Here is a tiny trained network, its code and every weight. The questions are about switching its units off for an input and a class, where a switched-off unit gives its printed mean instead of its output.

import numpy as np


def w(rows, s, z=0):
    codes = np.array(rows[::2]) - 128.0
    scale = np.full(codes.shape[1], s)
    scale[-1] = z or s
    return codes * scale


def norm(h):
    return h / np.sqrt((h * h).mean(-1, keepdims=True) + 1e-5)


def f(y):
    return np.maximum(y, 0)


def log_softmax(a):
    a = a - a.max(-1, keepdims=True)
    return a - np.log(np.exp(a).sum(-1, keepdims=True))


def net(x, mask):
    res = np.array(x, float).reshape(1, 7) / 4 @ E
    u = 0
    for l in range(2):
        y = f(norm(res) @ A[l][:, :-1].T + A[l][:, -1])
        res = res + np.where(mask[u : u + 9], y, B[l][:, -1]) @ B[l][:, :-1]
        u += 9
    return log_softmax(norm(res)[-1] @ U[:, :-1].T + U[:, -1])


A, B = {}, {}
E = w([
[136,128,134],'x0',
[125,128,125],'x1',
[66,106,232],'x2',
[128,129,130],'x3',
[123,255,129],'x4',
[124,128,126],'x5',
[111,127,115],'x6',
],0.0072)
A[0] = w([
[187,95,64,156],'0.n0',
[129,181,157,143],'0.n1',
[155,168,76,2],'0.n2',
[159,247,107,66],'0.n3',
[90,239,200,34],'0.n4',
[109,170,181,22],'0.n5',
[91,108,195,140],'0.n6',
[65,143,159,114],'0.n7',
[77,161,142,37],'0.n8',
],0.014,0.0025)
B[0] = w([
[231,88,151,222],'0.n0',
[155,138,53,188],'0.n1',
[97,197,113,187],'0.n2',
[5,169,206,254],'0.n3',
[222,68,29,241],'0.n4',
[180,80,75,171],'0.n5',
[40,100,149,195],'0.n6',
[163,84,102,175],'0.n7',
[161,102,70,161],'0.n8',
],0.02,0.0079)
A[1] = w([
[105,87,185,66],'1.n0',
[28,220,103,141],'1.n1',
[182,141,167,3],'1.n2',
[31,87,128,82],'1.n3',
[250,133,148,138],'1.n4',
[125,121,89,199],'1.n5',
[170,61,150,135],'1.n6',
[126,115,90,91],'1.n7',
[99,117,140,66],'1.n8',
],0.018,0.0017)
B[1] = w([
[148,72,81,171],'1.n0',
[90,252,64,249],'1.n1',
[123,109,168,168],'1.n2',
[74,92,187,211],'1.n3',
[171,132,194,255],'1.n4',
[120,136,172,175],'1.n5',
[99,202,129,236],'1.n6',
[124,136,159,166],'1.n7',
[107,129,105,150],'1.n8',
],0.026,0.0086)
U = w([
[211,153,250,6],'0',
[100,224,111,103],'1',
[63,59,182,43],'2',
[199,84,78,254],'3',
],0.018,0.0004)

Each question gives the input, the list of numbers given to net, and the class t.
The units are the neurons (one row each of A and B). Each row of codes is followed by its name. A weight is (code - 128) times the scale printed after its matrix; where a second scale follows, it is the last column's (A, B and U).
mask holds one flag per neuron, layer by layer. A switched-off neuron (its flag False) gives its mean, the last column of its row in B, instead of its output. The means were averaged over made-up inputs and are rounded, as every weight is.
A unit's drop is (log p(t) with every unit on - log p(t) with that unit switched off) / (log p(t) with every unit on - log p(t) with every unit switched off).
The circuit of an input: a set's keep is (log p(t) with only the set's units on - log p(t) with every unit switched off) / (log p(t) with every unit on - log p(t) with every unit switched off). Starting from the 12 units with the biggest drops (on a tie, the unit counted first), units are removed one at a time, each time the one whose removal leaves the highest keep (on an exact tie, the one counted first), for as long as the keep stays at least 0.8.
units of the circuit, in order: the units of the circuit, biggest drop first
top k neurons: the k neurons with the biggest drops, biggest first
k most important neurons of layer l: the k neurons of layer l with the biggest drops, biggest first
drop when u is switched off: that unit's drop, to one decimal
input [-5,5,2,8,8,-5,1], class 3: units of the circuit, in order	0.n4
input [5,-8,-1,2,0,3,-7], class 0: 2 most important neurons of layer 0	0.n0, 0.n6
input [4,-3,1,4,4,5,-2], class 3: top 2 neurons	0.n4, 1.n1
input [7,1,6,1,-1,6,-3], class 2: top 2 neurons	0.n6, 1.n1
input [4,5,8,5,1,5,2], class 3: top 2 neurons	0.n3, 0.n4
input [-2,-4,0,6,-5,8,0], class 0: 2 most important neurons of layer 1	1.n1, 1.n6
input [6,-6,0,3,-2,0,-7], class 0: top 2 neurons	0.n3, 1.n1
input [5,-1,1,1,8,0,-8], class 3: 3 most important neurons of layer 0	0.n4, 0.n5, 0.n6
input [7,6,-6,-2,-1,5,-1], class 0: drop when 0.n0 is switched off	1.3
input [3,-3,-3,8,-5,6,6], class 0: drop when 1.n6 is switched off	0.0
input [-3,4,1,1,3,2,-2], class 3: drop when 0.n4 is switched off	0.9
